
[[ 347 -134  -55  128  139  194  263 -149   64 -206   49   -7 -100 -108
    46  -58   52  125   14  143]
 [ -14 -237  149  -90  254 -104   11  286  107 -130  422  397   -9   21
  -191  289  -37   58 -169   34]
 [ -66 -261  -73 -555  202 -229  -74  465  399 -247  226  225  122  174
  -294  184  178  140  -64  108]
 [-393 -798  223 -614 -276 -121  -68  536  397  103   91  127   34  595
   -70 -358  118 -449   51  535]
 [ 423 -201  -53  -18  286  192  267 -114  125 -316  129   41  -71  -88
  -116   -9  149  237   -9   12]
 [-203 -619  144 -490 -175 -172   -9  504  379  -18  201  143   89  276
   -13  -73   81 -293  -36  587]
 [ 135   -6 -209  370  -92  382  130 -373 -165  -77 -101   15 -172  -94
   340  -38   14  -98  -72  177]
 [  40 -289 -120   96  195  448  147 -249  -76 -203   18  163 -204  172
   115  -16  191   45    3   46]
 [ 269 -190  159  475  -80  360  282 -476 -325   88   54   12 -323   10
   120 -462 -170 -243  -85 -116]
 [ -31  -85   25 -221 -361 -115  -86   83  200  237 -176 -194  160  176
    -6 -639  101 -380   88  213]
 [ 104   88   59   53 -344  -16  -73 -108   68  271 -150 -215  292 -122
   182 -562  186 -407   75  332]
 [  17  137 -189 -288   54 -268  -94  184  140 -111   76   67   88  -11
  -150  -62   46   46  -58 -107]
 [ 199 -235   40  223  318  351  266 -392 -294 -185  188  162 -283   34
    45 -199   53   41    3 -176]
 [-135  -13  -64  -35  147  -36 -110  285  195  -46  106  279   16  124
   -88  246   10  107  -13   88]
 [-140  102 -173 -264 -246 -178 -186   90   89  122 -136  -24   11  237
  -149 -419   -5 -216  -70 -209]
 [ 120  418 -104  267   97 -108   13  116  196  129 -292 -126   21    5
    36 -249 -106  226  408  135]
 [ 517  472  183  680  235  119  194 -398 -209  182  -29  -97  -13 -337
   -22 -441 -110  137  218 -236]
 [  26  126 -110 -287  323   20 -187   26  124 -104   68  164  227   86
  -326 -104  420  153   32 -320]
 [ 461   47 -194 -339  563  -64  193   22  229 -471  171   31   38 -101
  -393   10  272  533   86 -284]
 [ 362 -243  246  370  374  451  296 -489 -317  -91  230  161 -228   11
  -108 -336   92   39   20 -305]
 [  26   37   78  240 -280 -230   19  160  -23  160  203  148  -74 -180
   117   83 -418 -261 -281  200]
 [ -70  371 -426  361 -383  104 -105  -60   57   90 -355  -78  -30 -123
   454  117 -140 -119  -44  386]
 [ 276 -106   46  457   -6  338  280 -503 -363   -8   61   21 -293  -89
   206 -343 -128 -165  -78  -82]
 [ -74  128  -64  -22 -212  133 -212 -195  -50  231 -181  -27  140  149
   -44 -506  246 -317  -23 -187]
 [-149 -292 -101 -428 -331 -364  -32  523  406  -27   71   64  -23  187
   -42   13 -189 -216 -168  382]
 [ -78  238 -358   61  250  109 -104   24   81 -175  -76  150   47  -35
   165  280  181  246  119  132]
 [ 394   53 -262 -202   41 -178  222   29  207 -276  -11 -128 -123  -83
  -158 -154 -107  205  -53  -88]
 [ 270  142  219  442    3   59  178 -203 -105  240  -70  -79 -183   41
   -85 -597 -250  -49  180 -197]
 [ -93  -43   37  133 -312 -264  -10  296   74  145  159  178 -119   -9
    73   88 -440 -247 -254  210]
 [ 520  431  205  705  231  145  221 -455 -266  181   -4  -99  -46 -335
   -26 -473 -117  109  200 -266]
 [-175 -431  -48 -601 -107 -293  -62  604  478 -131  156  171   51  301
  -190  101    8  -83 -113  346]
 [ -39  172  -58  171  -95 -230  -40  207   33   62  133  173  -44 -136
    90  182 -315  -55 -150  126]
 [-251 -180  -24 -469  196   47 -230   56   78    4    5  170   80  502
  -343 -449  411  -82  107 -361]
 [-153  156 -208  120 -113  -10 -141  202  186   46 -123  137    7   58
   128  196  -59   -1  -29  227]
 [-181 -161 -299   48 -208  191   37   -1   46  -65 -194   46 -258  251
   290  -24  -82 -124   -9  280]
 [ 367  158 -207 -201  117  -54   60   39  320 -182 -102 -109  108  -63
  -275 -177  192  247   44 -124]
 [ 127   -5  105  132  119 -187   70  107  -78  -49  400  259   -8 -267
    27  207 -186  -33 -213   84]
 [ 423  -49 -197 -157  120  -12  224   16  256 -304   19  -59  -96  -61
  -220  -56   18  259  -66  -76]
 [ -65   75  -24  183 -160  -84  -73  214  137  115   54  182   -7  -14
    45  180 -197  -97 -154  170]
 [  67  325 -126  327   32   60 -102   24   77   36    4  153  127 -234
   119  286   -2   78  -68  147]
 [  45  291  -89   66  309  -86  -15  205  260    5 -201  -28   51  112
   -64 -162   67  353  478  110]
 [-184  -57  -34 -350  155   80 -222  -26   32   52  -25  127  128  381
  -294 -469  413 -100   94 -365]
 [ -85 -430  140 -233 -261 -106    1  310  266   64  144   49  176   48
   142  -98   79 -377  -55  662]
 [  30  576 -402  436 -243    5 -106 -122  -43   87 -277  -71   55 -328
   450  136 -137  -36  -12  292]
 [   8  109  -18  -15  138  140 -124 -278 -192   48   51   68  172  -22
   -13 -368  346 -151   25 -189]
 [ 348  292  150  398  391  210   75 -129  109   99 -103   10   83  -38
  -236 -285  155  326  338 -179]
 [ -16  -27   71   93  -82 -286   37  232  -14   49  298  222  -91 -127
    39  132 -366 -147 -215  136]
 [  50  -69  122   59  229 -136   25  215   35  -86  402  347   17 -140
  -106  308 -102   61 -175   65]
 [ 561  294 -276   42    7  -99  216 -146  134 -219  -55 -194   -4 -345
   -80 -130  -59  205  -88  -88]
 [  18   98   29  265 -361 -281   28  173  -15  178  151  114 -112 -193
   171   73 -513 -289 -289  218]
 [  36   30 -293  239   55  388   35 -227  -19 -157 -127   85  -73  -26
   277  140  165   60   -1  207]
 [ -90 -107   42  -29 -194  101 -113 -110  -67  171   -2   65   59  134
    34 -396  139 -369  -88    3]
 [ -18  -40  -76  -56  239   21   53  190  229  -87 -101   36  -41  218
   -20 -123   84  223  336  204]
 [ 480  -16 -180 -265  532    3  227  -20  210 -486  185   51   -6 -133
  -357   68  241  511   34 -243]
 [ 427  -54 -160  -31  -34    2  263  -69  171 -214  -10 -106 -138 -108
   -81 -141  -88  109  -94   17]
 [ -40 -280  100  -96 -463 -185   13  212  174  177   62  -71  149  -70
   280 -242  -77 -503  -83  698]
 [ -59 -429  219 -302    4    6  -42  210  232   23  188   88  280   85
    20 -199  353 -271   82  512]
 [ -13   37 -123 -266    5  -70 -157  147  226  -20    0   93  138  123
  -237 -103  188    3  -81 -122]
 [ 164  308   42  276  213  102  -29   82  288  144 -254  -38  105   86
  -153 -236  105  283  401   32]
 [  72  -85  154   83  273 -102   28  210   32  -92  417  369   21 -147
  -114  325  -78   92 -158   56]
 [ 443  -63  214  501  380  415  320 -624 -469  -75  251   98 -198 -204
    25 -367   76   20   24 -297]
 [ 460  122  314  448  566  298  212 -369 -179    4  159   99  -25 -120
  -275 -373  170  282  246 -378]
 [-197    2  -85  -54 -121  -74  -72  405  432  168 -362  -55  -60  444
   -21 -276  -95   54  362  315]
 [-153  218 -402  182 -230  100  -97    5   88   16 -290  -10  -72   34
   360   94  -68  -64   22  311]
 [   0 -171  103 -252  -61   36 -107   57  199  113  -42  -62  281  144
   -77 -474  393 -228  151  225]
 [ 118  -72  104 -260  239   53  -75  -27  133  -12   64   -6  340   12
  -164 -406  520  -29  214   62]
 [  -7 -233  138   18   27  -68   23  189   52  -10  330  292   -5  -29
   -52  154  -96 -129 -223  151]
 [ -77 -201 -168 -405 -256 -343   -4  472  406  -83   30   28   -8  135
   -19   36 -165  -97 -122  374]
 [ -15   81   -3  130  113  -95  -48  199   85   -8  194  266   26  -88
   -27  273 -104   67  -94  100]
 [ 444  124 -254 -256  336 -148  197   -6  186 -382   75  -56  -25 -153
  -276  -74   90  395   27 -243]
 [-166  170 -186  138 -280 -156 -113  237  130  139  -97   89  -75   45
   167   97 -277 -130  -85  229]
 [ 186  413   -4  267  342  -41   12   73  173   86 -175  -41   90  -31
   -91 -205   44  361  453   -6]]

[ 242   18  -66 -289  114  -63 -177   11   58  -33   32 -393 -138  654
  309   84 -112 -313  -61  -42 -180   18  285  359   19  165  172  202
 -268 -388] => 48
[ 243  180 -348  191  141 -300 -165  180  -94  258  188 -325  164  244
 -120  -83   40  -74 -172   97  195   83  234  192 -416   -2  302  144
 -483 -144] => 43
[-149  204  -52  -43 -133  -64    8   99  -61 -285 -149   -2  114 -190
   16 -166 -266  239  151   80   38   91  -95 -116   -2   70 -116  -58
   -3  184] => 66
[ 165   83 -276  216   47 -560 -115  354  -43  250  -38 -165  160   16
 -225  -60   56 -108  120   54   39   46  133  297 -355   98  289    0
 -302 -213] => 21
[ -32 -147   56  330  -82 -449  143  280 -340  303   45   96   73 -389
    5   73 -204  182   76 -187  -39 -282  -89  180 -116   99  234 -290
  -60 -377] => 71
[ -24  289 -168  120 -192 -185   50  211  -85 -135   71  -93  185 -167
   31 -125 -156  314   36   -4   71   48   -6  -46 -133  128  149 -117
  -85   65] => 31
[  12  230 -101  212 -195 -521   84  361 -117  -28  -33  -31  187 -406
  -81  -38 -129  216  247 -143    7  -95  -66  115 -161  279   86 -263
   -4   -4] => 38
[  66  -77  -46   62 -108  380  -23  135  299 -156 -284  219   -6  138
 -125  -54   44  174  131  434 -158  241   72 -275   37 -392  296   62
  191   94] => 34
[  17 -205   27  414 -115  235   94   54 -148  138  107  210    1   -6
  115   29 -164  271 -116  206  -58 -105  -28 -201   19 -258  363 -128
   40 -186] => 40
[ 160  325 -117  -81  -30  283  -51  -33  102 -153   95 -274    4  375
  147   30  -41   69 -151   24  -42  218   94 -132    8   18  367   15
   65 -106] => 11
[  37  -14  148 -252  139  347   51 -113 -182   33   80 -135  -24    1
  174   25 -273  293 -314 -113  119  -88  116 -149  -42 -277   52  101
 -173  -44] => 29
[  -9  165   15  139 -209 -128   79  202  -22 -240  -91   79   93 -308
   38  -43 -216  268  251   17  -31  -90  -89 -108   11  132 -122 -188
  123  238] => 1
[  13  189  -79  275 -241 -499  114  417  -54  -13  -74   54  171 -434
 -120   -1  -73  240  305 -108  -64  -78  -84   83 -130  242  187 -328
  122  -51] => 13
[ 252   32    9 -121   41  -43  -88   49   40   19   20 -283 -141  472
  252  179  -71 -247    5  -99 -237  -31  166  250   71  174  283   19
   -8 -419] => 35
[  -4 -159   13 -305   29  401 -144 -109  136 -264 -194  -29 -151  530
  255  -76 -219  -60   -7  322 -175  156  160  -20  172 -225   24  278
 -112  -74] => 4
[ 288  298  129    6  -32 -301  128  312   98   79 -167 -155   -9 -259
 -158  301   89  -17  290 -406 -220  -53  -58   79  -32  269  322 -369
  477 -275] => 14
[ -13  169   13  223 -241 -502  122  373 -100 -122 -124   85  136 -537
  -53   -4 -195  244  388 -143  -53 -192 -137   64  -59  303  -91 -327
  137  105] => 28
[  40 -100   27  -86  476  422 -238 -392 -245  122  -78 -194 -117  421
    5  -23 -295 -268 -270  236  175  112    5 -165  -65 -324 -144  298
 -269  -60] => 10
[ -86   -8  154 -612  171  557  -30 -132   81 -247 -309  -43  -56   50
    2  -99 -230  248 -113  103   42  214   95 -273   43 -462 -105  267
  -41  169] => 60
[ 210  366   54 -239  206  119   16   38   46   80 -121 -310   13  -17
 -197  156   53   12  -56 -262    8  194    7 -126 -130  -46  316  -80
  232 -167] => 23
[-133  246 -111   20 -170 -135   28  137 -119 -255  -12  -38  167 -208
   72 -186 -278  318   77   44  100   42  -51  -85  -67  113  -72  -70
 -113  195] => 59
[ 199  262  229  -63  -13  146  171  173  176   -8 -279   -6  -44 -301
 -230  277   88  139  227 -265 -214   84 -137 -253   65  -34  355 -348
  688 -131] => 32
[-192 -313   56  171  273 -321 -212  -68 -356   56 -388  123  -57  -95
 -127 -135 -450 -367  327  282   45 -107 -207  112  -20    8 -549   82
 -234   27] => 55
[  98 -102  -44 -133  143 -363 -112  286   67   87 -389  -23   16  -79
 -265  -33  -21 -156  301   81  -76   31  110  235 -190  -75  -30   95
 -142  -84] => 6
[   4  -95  108  -80  367  147 -148 -213 -228  133 -181 -127 -111  184
  -46   37 -269 -262  -45   66   41   41  -69  -44  -18 -147 -110  113
  -78 -173] => 65
[ 184  267 -271  160   17   53  -87   54  -67   26  270 -261  159  212
   57  -94  -73  178 -263  125  211   79  183  -71 -268  -58  221  103
 -347   75] => 39
[ 117  169 -171  304 -138 -221   25  277   -3   45   40  -25  153 -112
  -89  -22   -9  186   83   72    8   16   40  -12 -183   48  296 -146
  -22  -36] => 33
[-214 -325   72  219  187 -323 -183  -12 -320    1 -423  203  -55 -157
 -126 -126 -445 -313  391  301  -16 -119 -234   93   19   22 -535   24
 -137   45] => 42
[-115   46  -42  158 -215  347  -37  -54   88 -370 -135  153  -42  233
  192  -96 -239  113  143  385 -180  196 -118 -274  251  -48  115  -50
  221   65] => 30
[-119  -93  264 -448   12 -112   86  227   56 -154 -554  140  -40 -444
 -166    4 -189  163  382 -130 -175   -4  -65   25   67 -118 -174  -70
  214   11] => 8
[ -32 -199   40  380 -105 -459  116  307 -303  292   -4  144   71 -354
  -13   59 -192  138  125 -104  -84 -260  -90  184  -98   77  261 -283
  -37 -383] => 15
[ -59  204  -49   87 -176 -161   49  178  -82 -230  -58   21  130 -275
   40 -107 -235  281  170    8   32  -31  -75  -77  -30  137  -85 -137
    6  189] => 46
